Below is a small trained network, with its code and all its weights. Each question gives an input and a class and asks what happens when units are switched off, that is, made to give their printed mean instead of their output.

import numpy as np


def w(rows, s, z=0):
    codes = np.array(rows[::2]) - 128.0
    scale = np.full(codes.shape[1], s)
    scale[-1] = z or s
    return codes * scale


def norm(h):
    return h / np.sqrt((h * h).mean(-1, keepdims=True) + 1e-5)


def f(y):
    return y / 2 * (1 + np.tanh(0.7978845608 * (y + 0.044715 * y**3)))


def log_softmax(a):
    a = a - a.max(-1, keepdims=True)
    return a - np.log(np.exp(a).sum(-1, keepdims=True))


def net(x, mask):
    res = np.array(x, float).reshape(1, 7) / 4 @ E
    u = 0
    for l in range(3):
        y = f(norm(res) @ A[l][:, :-1].T + A[l][:, -1])
        res = res + np.where(mask[u : u + 12], y, B[l][:, -1]) @ B[l][:, :-1]
        u += 12
    return log_softmax(norm(res)[-1] @ U[:, :-1].T + U[:, -1])


A, B = {}, {}
E = w([
[129,129,129,129],'x0',
[104,188,234,163],'x1',
[130,128,129,128],'x2',
[151,254,78,80],'x3',
[129,129,128,129],'x4',
[126,128,128,128],'x5',
[104,157,72,202],'x6',
],0.0096)
A[0] = w([
[102,90,207,197,52],'0.n0',
[109,95,211,135,67],'0.n1',
[118,37,134,111,55],'0.n2',
[154,122,113,214,153],'0.n3',
[101,9,93,147,187],'0.n4',
[77,115,242,188,96],'0.n5',
[125,36,91,154,116],'0.n6',
[147,103,203,221,125],'0.n7',
[113,169,39,46,114],'0.n8',
[116,99,179,64,253],'0.n9',
[88,207,191,126,54],'0.n10',
[86,148,77,251,226],'0.n11',
],0.012,0.0042)
B[0] = w([
[102,87,23,44,200],'0.n0',
[190,142,118,33,182],'0.n1',
[217,210,150,136,181],'0.n2',
[35,168,72,150,166],'0.n3',
[154,240,211,181,255],'0.n4',
[155,164,19,10,233],'0.n5',
[128,204,221,179,206],'0.n6',
[54,163,80,38,209],'0.n7',
[138,26,107,108,223],'0.n8',
[255,103,118,116,220],'0.n9',
[186,197,215,201,186],'0.n10',
[8,124,59,171,236],'0.n11',
],0.0076,0.0071)
A[1] = w([
[132,127,101,91,187],'1.n0',
[137,124,165,125,58],'1.n1',
[91,164,50,139,102],'1.n2',
[177,109,103,114,40],'1.n3',
[171,144,251,135,5],'1.n4',
[77,104,151,215,83],'1.n5',
[81,80,77,160,43],'1.n6',
[101,177,145,225,176],'1.n7',
[170,153,71,107,216],'1.n8',
[169,54,148,81,46],'1.n9',
[146,150,82,137,100],'1.n10',
[40,107,95,108,14],'1.n11',
],0.013,0.0023)
B[1] = w([
[119,91,140,149,197],'1.n0',
[162,129,104,104,127],'1.n1',
[139,102,130,189,235],'1.n2',
[120,103,184,109,165],'1.n3',
[229,163,49,156,237],'1.n4',
[141,99,252,104,173],'1.n5',
[254,147,101,179,167],'1.n6',
[47,93,236,22,254],'1.n7',
[130,80,196,164,252],'1.n8',
[44,102,175,115,194],'1.n9',
[145,104,181,158,160],'1.n10',
[185,84,85,147,183],'1.n11',
],0.0093,0.0054)
A[2] = w([
[238,161,78,212,214],'2.n0',
[109,160,154,160,71],'2.n1',
[217,171,152,155,2],'2.n2',
[136,116,145,131,76],'2.n3',
[155,101,153,131,26],'2.n4',
[185,164,75,103,142],'2.n5',
[51,199,177,193,63],'2.n6',
[87,250,117,97,49],'2.n7',
[94,74,131,73,182],'2.n8',
[46,166,211,178,43],'2.n9',
[166,31,230,125,117],'2.n10',
[192,67,52,140,116],'2.n11',
],0.012,0.0047)
B[2] = w([
[183,109,210,180,254],'2.n0',
[95,141,149,110,133],'2.n1',
[170,179,102,154,184],'2.n2',
[104,172,112,114,119],'2.n3',
[77,221,90,138,120],'2.n4',
[140,137,162,150,195],'2.n5',
[105,93,176,65,196],'2.n6',
[82,76,110,181,165],'2.n7',
[107,132,86,160,199],'2.n8',
[67,154,231,71,199],'2.n9',
[43,208,1,156,232],'2.n10',
[50,131,162,180,186],'2.n11',
],0.0095,0.0064)
U = w([
[209,169,162,153,217],'0',
[54,100,17,129,168],'1',
[36,132,214,122,142],'2',
[120,62,129,249,3],'3',
[156,116,106,4,62],'4',
],0.024,0.0043)

Each question gives the input, the list of numbers given to net, and the class t.
The units are the neurons (one row each of A and B). Each row of codes is followed by its name. A weight is (code - 128) times the scale printed after its matrix; where a second scale follows, it is the last column's (A, B and U).
mask holds one flag per neuron, layer by layer. A switched-off neuron (its flag False) gives its mean, the last column of its row in B, instead of its output. The means were averaged over made-up inputs and are rounded, as every weight is.
A unit's drop is (log p(t) with every unit on - log p(t) with that unit switched off) / (log p(t) with every unit on - log p(t) with every unit switched off).
The circuit of an input: a set's keep is (log p(t) with only the set's units on - log p(t) with every unit switched off) / (log p(t) with every unit on - log p(t) with every unit switched off). Starting from the 12 units with the biggest drops (on a tie, the unit counted first), units are removed one at a time, each time the one whose removal leaves the highest keep (on an exact tie, the one counted first), for as long as the keep stays at least 0.8.
units of the circuit, in order: the units of the circuit, biggest drop first
k most important neurons: the k neurons with the biggest drops, biggest first
top k neurons in layer l: the k neurons of layer l with the biggest drops, biggest first
drop of u: that unit's drop, to one decimal
input [4,1,-5,2,-5,-6,7], class 2: units of the circuit, in order	1.n7
input [1,-8,-2,-8,-2,-3,0], class 0: units of the circuit, in order	0.n2, 0.n4
input [0,1,4,-5,1,-3,-1], class 4: 3 most important neurons	0.n0, 0.n5, 0.n7
input [-1,-5,7,0,8,-6,0], class 0: 3 most important neurons	0.n11, 1.n4, 0.n4
input [-7,6,6,1,-7,3,-8], class 0: 4 most important neurons	0.n10, 1.n7, 0.n8, 1.n4
input [-4,0,7,3,3,-3,-2], class 1: 2 most important neurons	0.n4, 0.n8
input [-6,-6,6,-2,0,0,0], class 0: 2 most important neurons	1.n4, 0.n11
input [4,1,4,0,-2,6,-5], class 4: top 4 neurons in layer 0	0.n4, 0.n6, 0.n11, 0.n9
input [-4,0,8,-1,5,-5,0], class 0: 2 most important neurons	1.n7, 0.n4
input [-1,0,-3,6,7,-4,5], class 3: top 3 neurons in layer 0	0.n4, 0.n6, 0.n8
input [1,6,1,-2,-3,-3,0], class 4: top 2 neurons in layer 0	0.n1, 0.n5
input [6,-6,-8,-1,5,8,0], class 0: 2 most important neurons	1.n4, 0.n11
input [6,1,0,0,6,4,1], class 1: drop of 0.n7	0.2
input [7,2,5,-1,-6,-6,-7], class 4: drop of 0.n11	0.1
input [-5,-1,8,-6,6,-1,1], class 2: drop of 0.n4	0.5
input [-6,5,5,-8,-1,7,5], class 1: drop of 0.n7	0.4
input [3,1,5,-8,-7,8,-8], class 4: most important neuron	0.n0
